Each row comes from the steps of one path. Every step used is in the known rows, and no mark comes twice. Write the path behind each row, first mark first.
In the rows, zero is written as 128.
Known rows:
R > L > J > N > E: [134  91 100 122  93 128 148  69 113 117 131 125  89 145 141 121 108  73
 127 109 113 155  29 153 139  95 111  16  73 126 153  79 131 181 108 177
 140 140  99 100 174 169 140 109 165 130 162 164 123 156 177 149 137 110
 128  79 145 122 120 158 133 143  95 119 113  83 128  83]
N > E: [119 117 119 111 109 127 138 147 118  94 154 138 121 124 124 145 121  76
 125 126 138 118  62 119 114  91 144 104  93 116 154  86 133 152 119 150
 149 132 128 100 175 118 128  84 150 162 140 159 108 138 133 151 162 153
 132  96 136  83 150 151  88 152 165 142  87  96 126 102]
N > L > J > K > R: [133  97 162 118 104  83 140 131 115 126 161 156 104 144 152 122 125  76
 118 107 151 132  63 119 107  24 127 103  95 118 114 144 165 138 107 198
 140 162 113 103 170 128 138 129 152 158 151 171 122 152 142 154 136 126
  98  76 139  81 166 181  83 133 104 155 123  99 123  86]
J > K > N > E > R: [115 124 153 131 129  80 135 131 123 104 126 167 130 145 117 135 146 123
  73 118  99 122  78 119 115  67 131  88 101 131 114 186 156 144 134 111
 161 160 126 124 171 107 133 114 155 161 170 166 103 136 168 138 150 144
 124  74 119  66 149 173 109 140 184 135 101 103 129  83]
E > N > L > J: [110 123 166 113  84  82 169 125 121 127 170 159  81 116 170 122 126  99
  83 118 128 141  84 153 102  49 129  54 124 130 106 136 150 158  79 215
 129 141  96  60 181 154 137  67 151 160 126 175 113 148 115 144 197 138
 140  75 152  98 146 200 110 138 122 143 115 100 133 157]
N > E > J > K: [128 115 165 120 121  98 122 138 117 105 146 157 107 133 133 146 134 110
 107 118 143 117  76 129 108  70 132 127  96 121 142 126 144 137 122 132
 147 153 142 121 168  96 137 110 156 174 160 160 104 140 184 148 119 134
  93  92 124  70 157 147  91 143 199 119  74 105 107  80]
L > J > K > N > E: [138  96 140 136 109  75 146 112 116 120 142 165 112 151 140 140 130  91
 122 153 127 131  73 121 143  47 144  97  97 140 126 152 156 155 135 148
 160 147 135 116 168 123 138 157 164 161 155 171 125 158 173 138 125 104
  95  71 141  88 136 166 117 135 160 126 132  94 127  62]
R > L: [127 119  98 113  99 140 143  82 121 114 117 124  90 140 150 115 133  93
 142  92  90 135  37 150 113 143 100  66  87 115 142  90 124 174 110 115
 133 137  95  88 172 150 130 103 150 120 173 152 115 150 167 145 133 119
 129  81 132 120 137 162 121 130  97 144  90  92 136  80]
R > L > J > K > N: [138  96 118 132 105 106 144  60 119 124 114 145  84 145 146 117 128  94
 125 112  95 148  40 142 131  99 108  49  85 125 140 123 146 168 129 130
 145 145 108 111 167 155 140 146 161 127 181 157 122 158 200 140 109  91
 104  71 134 122 125 165 132 129 114 122 124  88 136  47]
N > L > J > K: [128  99 156 122 102  94 146 131 114 135 160 166 101 147 152 126 122  91
 125 110 154 126  65 121 109  29 138  98  95 121 121 141 156 151 112 207
 137 166 112 106 175 126 134 126 150 167 153 177 116 158 134 150 125 121
  94  72 140  89 166 176  84 134 129 146 126 100 121  89]
L > J: [137  93 110 123  89  91 149 124 113 130 149 139 102 153 159 139 135  84
 164 143 139 128  75 134 141  74 141 137 103 135 123 101 143 166 122 166
 147 143 117  81 170 129 134 144 146 137 141 181 135 167 158 149 129 100
  93  72 151  98 142 167 105 123 130 140 123  94 124  85]
L > J > N > E: [126  85 120 118  93 103 155 120 111 116 161 133 118 153 140 147 110  71
 132 146 142 136  67 136 158  51 151  57  89 146 136  93 136 170 107 203
 152 144 116  91 175 139 137 118 168 157 137 186 127 149 137 147 155 124
 133  76 153  91 135 158 118 141 137 127 123  86 124 110]
J > N > E: [101 114 133 109 101 127 142 145 116 100 153 124 142 145 119 149 110  87
  97 118 120 126  67 136 141  80 147  33  85 139 139 100 121 175  90 180
 145 136 102  97 182 128 135  63 163 148 147 178 111 122 102 146 175 167
 183  81 143  77 143 157 114 154 166 138  85  91 123 149]
K > N: [124 129 169 127 110  97 154 133 123 108 121 123 117 125 158 142 163  90
 132 116 101 108  80 127  93 105 135 195 117 131 122 154 157 167 117  77
 143 133 126  91 174 102 125 118 146 130 163 178 116 143 163 121 140  97
 124  79 137  64 146 180 106 123 155 144  98  92 126  79]
R > J > K: [115 128 127 148 114  77 131 126 127 115 127 127 131 165 137 139 139  96
 117 130  83 115  75 152 131 104 177 179  97 113  97 189 126 173 147 104
 148 152 125 136 175 108 140 127 153 144 150 162 101 172 184 138 101 151
  80  86 131  91 166 154  95 112 165 129  67 104 115  35]
E > J > K > R: [139 113 189 118 124  71 110 132 118 122 123 147 107 150 163 133 165 138
 117  97 115 119  95 146 102  67 103 187 106 131  97 158 157 126 113  89
 142 160 128 106 163  83 139 145 154 126 175 161 120 144 213 141 103 116
  84  77 115  62 169 167 102 105 175 135  70 107  97  66]
E > N: [ 97 139 144 109  93  92 161 135 126 118 149 147 101 121 159 130 141 122
  93 125  97 129  95 161 113 100 130  59 129 136 104 137 131 162  78 158
 138 125  93  54 178 146 136  58 146 139 127 171 111 138 109 138 206 155
 170  73 143  95 138 192 120 136 148 148  93 101 142 168]
J > K > N > E: [116 120 166 133 128  92 132 130 124 106 126 168 132 145 121 140 135 112
  87 127  94 116  79 113 116  74 136  86  99 133 123 187 152 142 131 104
 159 145 133 127 171 108 136 121 159 158 169 162 103 132 157 133 135 134
 136  75 124  74 148 167 112 143 195 135 106 101 132  76]
R > J > N > E: [110 118 123 138 101  99 141 128 122  98 143  92 137 146 127 154 121  64
 108 129 106 122  63 162 134  96 193 158  89 119 119 140 117 189 121 144
 145 143 121 129 187 121 140  89 169 147 134 173 102 163 162 142 137 160
 119 100 145  77 152 145  97 127 156 118  57  91 105  74]
E > R > L > J > K: [133 112  79 120  95  93 151  77 115 129 118 147  89 149 140 112 149 130
  94  83 116 149  44 162 125  79  90  70 101 123  98 108 145 164 132 157
 151 189  95  80 170 156 123  99 139 129 175 171 122 166 195 175 163 128
  93  68 123 101 131 187 118 122  76 128  99  99 130  95]

Write each row's path:
[113 116 136 113 129  87 116 139 126 106 131 156 140 162 126 126 142 111
  96 104  91 128  79 133 130  77 108  90  98 129  98 163 151 125 106 104
 160 143 111 109 165 113 135 130 160 110 158 151 117 130 149 150 149 155
 147  71 121  81 162 172 116 122 144 159  92  97 138  90]
J > K > R
[117 129 115 143 105  64 147 117 123 113 119 130 123 149 134 128 169 130
  76  98 100 126  65 161 111  74 143 195 115 119  75 172 151 168 149 112
 154 194 114 107 181 115 122  95 138 143 168 177 104 168 202 157 154 149
  75  79 119  68 154 188  97 108 124 125  66 108 114  73]
E > R > J > K > N
[120 132  85 132  95  78 154 126 122 115 128 116 117 149 141 131 166 119
 100  94 116 122  65 169 110  90 144 207 116 112  77 132 140 179 139 130
 148 189 108  90 181 118 118  84 128 132 154 181 109 177 189 167 166 151
  76  88 125  75 155 180  86 107  99 131  60 108 112  89]
E > R > J
[119 122 182 131 127  83 134 134 123 116 126 171 123 147 138 129 142 117
  91 106 102 115  81 117 101  67 132 106 103 130 109 207 157 147 125 114
 148 158 120 123 173 105 136 122 150 159 173 170 106 142 149 132 124 127
 127  67 125  73 162 179 106 133 164 148 112 106 133  79]
J > K > N > L
[115 125 171 133 128  84 131 132 125 117 116 167 130 155 128 135 147 124
  94 124  81 115  88 120 119  89 133 103 107 136 113 201 149 150 126  89
 155 150 122 119 171 104 134 135 156 138 173 169 110 139 157 133 124 128
 131  64 124  78 151 177 122 128 178 144 105 102 135  74]
J > K > N
[128 114 185 116 102  97 126 135 113 129 130 124 103 148 167 148 153 138
 130 100 124 112  93 160 110  88 121 170 103 142 116 124 129 168  95 126
 130 160 111  84 173  93 139 110 155 134 177 186 118 142 183 135 108 116
 116  75 130  58 165 163 110 115 164 126  64 101  93 113]
E > J > N
[136 101 148 119  91  97 150 135 114 132 164 144  94 137 166 127 128  77
 138 107 165 124  59 124  99  39 136 135  99 118 127 115 153 156 108 207
 131 158 111  91 174 126 134 115 144 167 148 181 121 164 134 151 130 109
  90  78 146  89 164 177  77 132 103 150 124  98 117  99]
N > L > J
[129  82 113 119  88  95 158 116 109 119 158 139 118 152 133 145 118  89
 113 133 147 142  61 144 156  44 146  59  93 144 127  90 143 170 109 217
 155 156 109  87 176 144 136 103 163 146 143 185 128 152 147 159 171 134
 126  75 148  84 132 166 116 138 119 120 116  88 122 121]
L > J > N > E > R
[129 111 207 117 102 100 130 140 113 130 138 130  99 140 169 139 147 121
 122  86 137 115  87 158  96  66 121 162 100 135 117 126 137 162  91 147
 123 170 110  91 177  92 138  97 153 148 177 188 115 138 174 137 110 116
 108  78 132  58 171 168  91 119 149 130  72 106  86 113]
E > J > N > L
[133  92 118 128 106  81 141 122 113 134 143 165 111 166 144 136 128 110
 143 148 126 129  80 129 155  59 142  74  99 140 116 142 145 157 128 166
 157 153 118 101 166 129 138 158 152 147 156 173 129 160 161 150 118 113
  97  62 139 103 142 168 116 128 149 136 125  98 127  76]
L > J > K
[106 111 113 105  99 127 151 115 116  97 145 127 123 143 117 138 118  97
  73  94 120 140  49 150 135  78 126  19  83 135 124  87 122 177  94 186
 146 162  92  95 184 146 127  47 160 146 161 179 109 127 125 158 191 173
 174  81 135  82 135 166 123 151 133 129  82  89 124 147]
J > N > E > R > L
[134  97 138 138 107  72 144 112 116 127 135 164 107 158 147 138 136  99
 129 147 115 129  81 124 144  59 142 107 104 144 118 165 157 156 135 137
 157 150 127 108 166 125 138 169 159 145 158 177 129 160 177 138 121  95
  96  65 140  90 139 172 120 124 155 131 134  95 127  62]
L > J > K > N
[126 111 104 124 113  83 130 132 126  87 136  83 135 139 150 130 158  50
 124 103 104 129  63 154 110  91 135 243 102 109 100 127 158 145 111  92
 148 124 122 106 173 115 134 124 162  94 132 150 121 159 183 147 157 149
  98 101 135  75 161 167  89 102 113 156  66  85 121  55]
K > R > J
[103 116 166 108  97 125 147 149 114 120 154 130 126 149 138 135 117  93
 102  92 124 122  64 140 117  68 139  60  93 136 122 119 128 176  80 197
 134 152  87  90 186 127 134  64 153 146 156 187 112 128  89 143 163 157
 177  72 145  76 163 175 106 140 128 152  93  95 119 150]
J > N > L
[139  87 103 103 107 109 133  86 118  86 138 100 112 136 146 115 128  45
 109  90 113 160  35 153 123  70  86  99  82 124 131  78 162 142  91 143
 150 122 107  95 166 158 137 121 178  98 143 148 130 136 177 154 180 127
 134  90 137  95 137 165 117 127  82 143 100  73 136  80]
K > R > L > J > N > E
[138  95 128 138 107  68 149 109 116 122 141 163 111 153 133 139 136 104
 106 142 131 136  73 130 138  37 138 100 102 140 114 155 164 155 141 163
 163 161 131 112 167 128 134 148 159 156 161 175 121 160 185 150 141 105
  85  69 136  84 135 175 117 130 153 123 131  95 128  71]
L > J > K > N > E > R
[130 106 102  99 111 113 127 100 123  89 122 101 110 133 153 108 145  65
 123  77  98 145  40 150 106 105  76 139  90 113 120  93 155 139  92  98
 143 120 101  85 168 144 132 113 161  78 151 140 126 136 171 149 170 130
 132  90 129  93 144 172 111 119  77 163  83  79 138  77]
K > R > L
[126 109  83 112  88  99 161  81 114 124 123 132  95 144 140 114 146 123
  96  83 121 151  44 168 125  81  95  67 100 127 103  89 142 178 118 173
 147 185  85  71 177 162 121  80 141 121 174 180 122 160 184 172 179 133
 107  70 128  95 129 189 121 122  65 127  95  96 129 113]
E > R > L > J > N
[143  93  91 106 106 106 134  92 119  95 129 103 106 136 158 109 144  53
 134  94 109 152  37 151 119  83  86 130  90 118 123  81 160 140  97 116
 146 123 108  84 166 152 133 136 163  79 148 146 134 147 185 151 164 115
 116  89 135  99 138 174 115 116  75 156  99  80 137  66]
K > R > L > J
[129 126 190 129 108  99 154 135 121 114 134 128 109 113 163 132 157  81
 114  97 123 109  73 121  68  76 137 200 113 122 125 161 166 164 112 114
 135 148 125  95 178 106 128 106 144 151 165 181 111 143 150 124 143  98
 113  83 139  57 159 188  83 128 148 148 108  97 122  84]
K > N > L
[138  86 118 123 109  76 131 118 116 122 143 152 119 163 141 129 132  88
 130 136 122 141  75 129 151  46 126  96  98 139 112 139 159 137 123 154
 162 143 119 103 162 130 138 163 166 124 147 161 133 156 167 154 136 115
 101  68 139  98 143 171 121 117 135 145 125  94 132  70]
L > J > K > R
[121 107 121 121 111  87 132 130 124  85 135  78 145 146 146 135 149  49
 108 100  97 136  63 160 121  83 136 203  98 121  96 131 149 152 101 111
 147 130 112 106 178 122 138 112 172  90 133 159 121 148 171 144 167 156
 124  96 139  70 157 166 101 107 111 150  61  80 118  77]
K > R > J > N
